Below is a small trained network, with its code and all its weights. Each question gives an input and a target symbol and asks what happens when units are switched off, that is, made to give their printed mean instead of their output.

import numpy as np


def w(rows, s, z=0):
    codes = np.array(rows[::2]) - 128.0
    scale = np.full(codes.shape[1], s)
    scale[-1] = z or s
    return codes * scale


def f(y):
    return np.maximum(y, 0)


def softmax(a):
    e = np.exp(a - a.max(-1, keepdims=True))
    return e / e.sum(-1, keepdims=True)


def log_softmax(a):
    a = a - a.max(-1, keepdims=True)
    return a - np.log(np.exp(a).sum(-1, keepdims=True))


def net(x, mask):
    ids = ['ΓΣΦβδζλμτ'.index(c) for c in x.split()]
    T = len(ids)
    res = E[ids] + P[:T]
    r = res
    for j in range(3):
        rows = slice(4 * j, 4 * j + 4)
        q, k, v = (r @ M[0][rows].T for M in (Q, K, V))
        z = softmax(np.where(np.tri(T) > 0, q @ k.T / 4**0.5, -1e9)) @ v
        o = O[0][rows]
        res = res + np.where(mask[j], z, o[:, -1]) @ o[:, :-1]
    y = f(res @ A[0][:, :-1].T + A[0][:, -1])
    res = res + np.where(mask[3:7], y, B[0][:, -1]) @ B[0][:, :-1]
    return log_softmax(res[-1] @ U[:, :-1].T + U[:, -1])


Q, K, V, O, A, B = {}, {}, {}, {}, {}, {}
E = w([
[105,76,181,39,145,143],'Γ',
[112,184,222,85,218,178],'Σ',
[104,121,103,1,123,162],'Φ',
[121,158,141,136,224,239],'β',
[62,114,35,56,212,227],'δ',
[171,48,194,168,165,185],'ζ',
[101,51,207,112,176,94],'λ',
[225,204,166,148,111,217],'μ',
[111,68,71,144,172,174],'τ',
],0.015)
P = w([
[254,92,117,16,217,88],'0',
[132,102,174,59,103,224],'1',
[123,131,161,97,100,153],'2',
[173,142,99,101,168,88],'3',
[83,105,183,113,91,217],'4',
[104,153,135,137,107,110],'5',
[140,169,74,152,172,71],'6',
[50,129,172,150,97,205],'7',
[87,174,109,172,117,86],'8',
[122,192,45,198,190,53],'9',
[28,150,166,184,104,196],'10',
[75,195,107,190,120,70],'11',
],0.016)
Q[0] = w([
[173,121,140,143,137,145],'H0',
[97,77,167,120,128,146],'H0',
[117,102,106,158,140,151],'H0',
[169,114,140,166,95,100],'H0',
[149,135,97,144,78,64],'H1',
[124,103,145,186,141,118],'H1',
[251,111,100,108,192,68],'H1',
[181,152,90,118,161,96],'H1',
[172,148,95,138,142,61],'H2',
[80,119,132,159,111,147],'H2',
[105,118,136,137,119,157],'H2',
[23,162,175,157,5,166],'H2',
],0.015)
K[0] = w([
[181,134,121,150,138,133],'H0',
[83,104,146,149,131,129],'H0',
[124,98,105,162,160,116],'H0',
[191,96,142,130,92,176],'H0',
[144,129,143,126,88,156],'H1',
[88,124,123,120,108,126],'H1',
[252,112,135,60,171,162],'H1',
[167,81,158,73,138,162],'H1',
[136,109,151,73,151,188],'H2',
[70,154,134,169,106,137],'H2',
[137,121,105,172,84,137],'H2',
[79,150,118,184,81,114],'H2',
],0.017)
V[0] = w([
[115,71,133,64,57,153],'H0',
[166,75,73,178,107,135],'H0',
[108,194,112,144,64,127],'H0',
[42,105,129,149,167,127],'H0',
[73,186,123,94,193,120],'H1',
[107,109,23,130,131,198],'H1',
[35,10,86,32,143,105],'H1',
[106,237,158,50,134,163],'H1',
[78,158,58,68,99,102],'H2',
[150,46,112,211,181,141],'H2',
[59,102,187,95,165,68],'H2',
[60,131,92,69,177,198],'H2',
],0.013)
O[0] = w([
[142,182,103,143,161,175,140],'H0',
[130,145,207,82,152,99,57],'H0',
[161,83,103,32,179,160,17],'H0',
[173,161,161,151,89,147,162],'H0',
[204,150,191,50,152,175,207],'H1',
[149,91,114,105,99,191,150],'H1',
[158,32,196,94,38,89,253],'H1',
[179,201,202,97,156,140,197],'H1',
[87,146,87,57,29,121,58],'H2',
[161,65,52,133,178,161,163],'H2',
[94,132,128,30,216,90,154],'H2',
[117,102,125,105,133,247,243],'H2',
],0.012,0.011)
A[0] = w([
[77,138,154,132,45,254,178],'N0',
[185,13,43,101,153,76,45],'N1',
[104,54,240,82,82,189,2],'N2',
[109,41,132,82,220,2,85],'N3',
],0.0073,0.0074)
B[0] = w([
[138,173,19,119,134,2,255],'N0',
[157,200,168,137,33,58,151],'N1',
[99,182,112,99,128,210,248],'N2',
[103,82,41,74,133,175,164],'N3',
],0.0092,0.027)
U = w([
[72,148,185,118,92,116,183],'Γ',
[132,143,169,95,182,101,76],'Σ',
[82,148,122,85,160,26,107],'Φ',
[69,153,94,147,197,134,93],'β',
[118,119,123,117,119,195,2],'δ',
[213,58,131,151,160,205,110],'ζ',
[1,87,163,129,148,214,246],'λ',
[189,142,163,173,54,100,157],'μ',
[69,91,65,181,116,163,151],'τ',
],0.0069,0.008)

Each question gives the input, a string of symbols that net reads in full, and the target symbol t.
The units are the heads (4 rows each of Q, K, V and O) and the neurons (one row each of A and B). Each row of codes is followed by its name. A weight is (code - 128) times the scale printed after its matrix; where a second scale follows, it is the last column's (O, A, B and U).
mask holds one flag per unit, heads first, then neurons. A switched-off unit (its flag False) gives its mean, the last column of its rows in O or B, instead of its output. The means were averaged over made-up inputs and are rounded, as every weight is.
A unit's drop is (log p(t) with every unit on - log p(t) with that unit switched off) / (log p(t) with every unit on - log p(t) with every unit switched off).
The circuit of an input: a set's keep is (log p(t) with only the set's units on - log p(t) with every unit switched off) / (log p(t) with every unit on - log p(t) with every unit switched off). Starting from all 7 units, units are removed one at a time, each time the one whose removal leaves the highest keep (on an exact tie, the one counted first), for as long as the keep stays at least 0.8.
circuit, biggest first: the units of the circuit, biggest drop first
unit that matters most: the unit with the biggest drop
top k neurons: the k neurons with the biggest drops, biggest first
heads that matter: for each layer, one digit per head in row order, 1 if its drop is at least 0.15 and else 0, layers parted by /
input δ δ μ τ δ, target τ: circuit, biggest first => N0; H1
input Φ λ τ τ, target Γ: heads that matter => 011
input λ μ Φ λ ζ δ μ β ζ Γ δ Γ, target δ: heads that matter => 111
input Φ δ λ δ β Γ δ δ Γ Φ μ, target μ: heads that matter => 001
input Φ Γ Σ ζ τ λ λ μ Γ Φ β, target β: heads that matter => 010
input Σ Φ Σ δ, target Σ: unit that matters most => H1
input δ Γ β Φ, target δ: circuit, biggest first => N2; H1; H2
input τ Γ Σ, target Σ: top 2 neurons => N2; N3
input Σ Γ β μ β λ β, target Σ: top 2 neurons => N0; N2
input τ Φ τ Γ, target μ: circuit, biggest first => N1; H1
input β β Γ Γ, target ζ: heads that matter => 001
input Γ β Φ Φ Φ Φ Γ Γ, target Φ: circuit, biggest first => N0; H2
input μ τ β λ δ Φ Γ ζ λ ζ, target β: heads that matter => 010
input Φ μ δ λ λ τ μ δ δ Σ, target Γ: circuit, biggest first => H2; H1
input δ β μ τ Σ, target τ: circuit, biggest first => H1; N0
input Σ β Σ λ, target Σ: circuit, biggest first => H1
input τ Γ β Φ Σ Σ Γ δ ζ β, target μ: circuit, biggest first => N1; H1; H0
input λ λ β ζ τ β τ τ Σ δ, target Φ: top 3 neurons => N1; N2; N3
input ζ Φ ζ μ δ Σ β β τ μ ζ, target τ: heads that matter => 011
input ζ β ζ δ, target τ: top 2 neurons => N3; N0
input Γ μ Φ δ β δ τ τ, target τ: top 2 neurons => N0; N2
input Φ μ Γ μ ζ, target μ: circuit, biggest first => H2
input Γ τ δ δ Γ μ ζ, target λ: circuit, biggest first => N0; H2
input δ Γ δ Γ Σ Φ τ λ ζ β ζ, target ζ: circuit, biggest first => H2; N0
input Φ τ Γ Σ Γ Φ β λ Γ β δ β, target δ: circuit, biggest first => H1; H2
input δ δ μ ζ λ Σ β, target δ: top 2 neurons => N2; N0
input δ Γ δ δ Σ λ Σ Γ β Σ β ζ, target ζ: unit that matters most => N0
input Φ λ ζ μ β λ λ β ζ Σ β, target ζ: circuit, biggest first => H2; N0; N2
input τ Φ β ζ ζ μ μ β λ μ δ, target μ: heads that matter => 001
input μ β β τ Γ, target τ: heads that matter => 010
